Here is a tiny trained network, its code and every weight. The questions are about switching its units off for an input and a class, where a switched-off unit gives its printed mean instead of its output.

import numpy as np


def w(rows, s, z=0):
    codes = np.array(rows[::2]) - 128.0
    scale = np.full(codes.shape[1], s)
    scale[-1] = z or s
    return codes * scale


def norm(h):
    return h / np.sqrt((h * h).mean(-1, keepdims=True) + 1e-5)


def f(y):
    return np.maximum(y, 0)


def log_softmax(a):
    a = a - a.max(-1, keepdims=True)
    return a - np.log(np.exp(a).sum(-1, keepdims=True))


def net(x, mask):
    res = np.array(x, float).reshape(1, 5) / 4 @ E
    u = 0
    for l in range(2):
        y = f(norm(res) @ A[l][:, :-1].T + A[l][:, -1])
        res = res + np.where(mask[u : u + 16], y, B[l][:, -1]) @ B[l][:, :-1]
        u += 16
    return log_softmax(norm(res)[-1] @ U[:, :-1].T + U[:, -1])


A, B = {}, {}
E = w([
[132,125,126,128,130,128,127,128,125],'x0',
[143,46,35,188,140,94,125,111,255],'x1',
[150,144,72,119,214,224,203,79,128],'x2',
[15,29,172,124,133,153,181,170,110],'x3',
[119,138,132,133,127,132,125,136,140],'x4',
],0.0089)
A[0] = w([
[69,61,135,109,145,207,151,129,118,98],'L0N1',
[214,209,87,131,148,138,127,103,133,137],'L0N2',
[142,171,183,150,129,125,89,136,73,2],'L0N3',
[58,48,162,123,108,87,126,159,105,91],'L0N4',
[113,138,133,156,147,154,102,174,145,83],'L0N5',
[137,40,80,150,152,120,123,122,193,169],'L0N6',
[79,92,187,142,76,3,103,125,109,149],'L0N7',
[116,175,202,121,71,35,86,144,47,105],'L0N8',
[120,157,127,198,137,167,127,122,127,118],'L0N9',
[132,97,84,131,120,70,123,112,204,178],'L0N10',
[204,248,135,127,130,94,107,113,86,134],'L0N11',
[117,112,149,162,103,104,110,93,165,109],'L0N12',
[183,172,90,159,131,99,96,109,143,152],'L0N13',
[114,180,168,115,131,164,137,134,59,178],'L0N14',
[112,100,129,134,119,175,143,128,108,122],'L0N15',
[165,136,147,117,75,13,70,147,140,112],'L0N16',
],0.011,0.0047)
B[0] = w([
[90,187,159,166,151,84,123,105,131,185],'L0N1',
[159,96,126,78,106,214,79,160,128,224],'L0N2',
[104,122,61,106,157,142,108,129,142,173],'L0N3',
[157,63,156,72,138,183,122,171,101,208],'L0N4',
[154,148,106,124,113,136,114,142,127,131],'L0N5',
[68,140,72,104,99,116,129,146,182,244],'L0N6',
[158,69,109,90,129,199,82,166,146,248],'L0N7',
[208,197,115,117,171,161,173,106,250,254],'L0N8',
[139,116,101,105,129,133,139,138,102,146],'L0N9',
[153,108,131,110,123,31,123,154,92,233],'L0N10',
[45,63,89,167,33,139,150,122,133,233],'L0N11',
[122,105,109,115,140,103,127,173,75,167],'L0N12',
[223,152,130,139,180,102,129,104,114,208],'L0N13',
[150,74,144,152,151,114,75,122,49,216],'L0N14',
[112,151,146,131,154,112,121,115,126,153],'L0N15',
[111,152,150,166,134,33,142,83,109,232],'L0N16',
],0.017,0.011)
A[1] = w([
[132,138,159,176,90,127,139,52,223,106],'L1N1',
[94,109,106,153,127,23,117,119,180,142],'L1N2',
[124,100,163,101,112,157,123,145,109,216],'L1N3',
[175,169,204,183,117,20,153,119,51,138],'L1N4',
[188,185,72,122,98,144,166,60,172,51],'L1N5',
[125,137,128,160,140,146,101,109,154,68],'L1N6',
[179,153,187,88,169,138,137,158,179,65],'L1N7',
[176,68,127,163,144,102,125,142,101,104],'L1N8',
[74,197,184,189,199,121,174,82,80,70],'L1N9',
[152,91,90,79,79,164,157,148,162,78],'L1N10',
[188,236,71,108,94,133,168,112,145,1],'L1N11',
[4,166,124,169,144,127,254,87,197,99],'L1N12',
[126,141,151,134,137,91,119,134,126,81],'L1N13',
[156,158,219,136,85,217,115,110,126,134],'L1N14',
[69,124,71,169,48,136,156,125,71,241],'L1N15',
[119,95,125,129,85,163,138,163,210,128],'L1N16',
],0.015,0.0023)
B[1] = w([
[117,154,82,79,135,104,127,162,128,172],'L1N1',
[152,139,162,149,109,227,128,88,115,244],'L1N2',
[174,179,59,160,105,106,158,71,203,181],'L1N3',
[182,112,183,225,173,57,114,127,77,172],'L1N4',
[84,88,149,103,99,101,116,189,113,209],'L1N5',
[147,116,161,113,102,126,148,142,138,144],'L1N6',
[110,117,98,200,88,182,119,76,54,192],'L1N7',
[51,202,149,132,140,139,168,136,138,196],'L1N8',
[164,114,146,138,61,5,130,176,146,168],'L1N9',
[40,149,189,143,144,72,157,130,144,253],'L1N10',
[74,88,143,89,140,110,152,155,155,180],'L1N11',
[163,127,103,138,168,233,112,78,100,172],'L1N12',
[143,118,143,141,130,126,146,141,117,144],'L1N13',
[164,125,133,152,176,186,124,90,126,177],'L1N14',
[202,131,163,116,219,170,131,125,136,174],'L1N15',
[113,179,97,91,110,76,129,132,76,221],'L1N16',
],0.018,0.012)
U = w([
[43,136,92,48,111,79,147,194,167,88],'0',
[142,154,102,138,187,246,131,85,116,253],'1',
[189,144,172,197,148,33,126,141,90,59],'2',
],0.012,0.0012)

Each question gives the input, the list of numbers given to net, and the class t.
The units are the neurons (one row each of A and B). Each row of codes is followed by its name. A weight is (code - 128) times the scale printed after its matrix; where a second scale follows, it is the last column's (A, B and U).
mask holds one flag per neuron, layer by layer. A switched-off neuron (its flag False) gives its mean, the last column of its row in B, instead of its output. The means were averaged over made-up inputs and are rounded, as every weight is.
A unit's drop is (log p(t) with every unit on - log p(t) with that unit switched off) / (log p(t) with every unit on - log p(t) with every unit switched off).
most important unit: the unit with the biggest drop
k most important neurons: the k neurons with the biggest drops, biggest first
k most important neurons of layer l: the k neurons of layer l with the biggest drops, biggest first
drop when u is switched off: that unit's drop, to one decimal
input [-4,7,0,-1,5], class 2: most important unit -> L0N10
input [-4,0,2,8,7], class 2: 4 most important neurons of layer 0 -> L0N1, L0N11, L0N8, L0N2
input [-4,0,-8,0,-5], class 0: 3 most important neurons -> L0N7, L0N14, L1N2
input [1,7,2,5,-5], class 1: 2 most important neurons of layer 0 -> L0N7, L0N6
input [-5,0,-2,0,-6], class 0: 4 most important neurons -> L0N14, L1N2, L0N7, L0N16
input [-6,0,5,8,4], class 2: 4 most important neurons -> L0N1, L1N9, L0N11, L0N8
input [-2,3,1,1,-6], class 1: 4 most important neurons of layer 0 -> L0N6, L0N7, L0N8, L0N2
input [1,4,1,3,-8], class 1: 4 most important neurons -> L0N6, L0N7, L0N2, L1N2
input [-3,-6,2,1,6], class 2: 2 most important neurons of layer 0 -> L0N7, L0N14
input [-3,-3,-7,1,-7], class 1: 2 most important neurons of layer 0 -> L0N7, L0N4
input [0,1,2,-7,-6], class 0: 2 most important neurons -> L0N14, L0N2
input [7,0,-2,8,0], class 1: 2 most important neurons -> L0N11, L0N10
input [-1,-5,-8,-6,-2], class 0: drop when L0N8 is switched off -> 3.0
input [-7,-2,3,8,-7], class 2: most important unit -> L0N1
input [-5,-5,-6,-6,-8], class 0: drop when L0N8 is switched off -> 2.8
input [1,-6,-3,2,-6], class 1: drop when L0N14 is switched off -> 0.1
input [6,-2,8,4,-5], class 2: drop when L1N6 is switched off -> 0.0
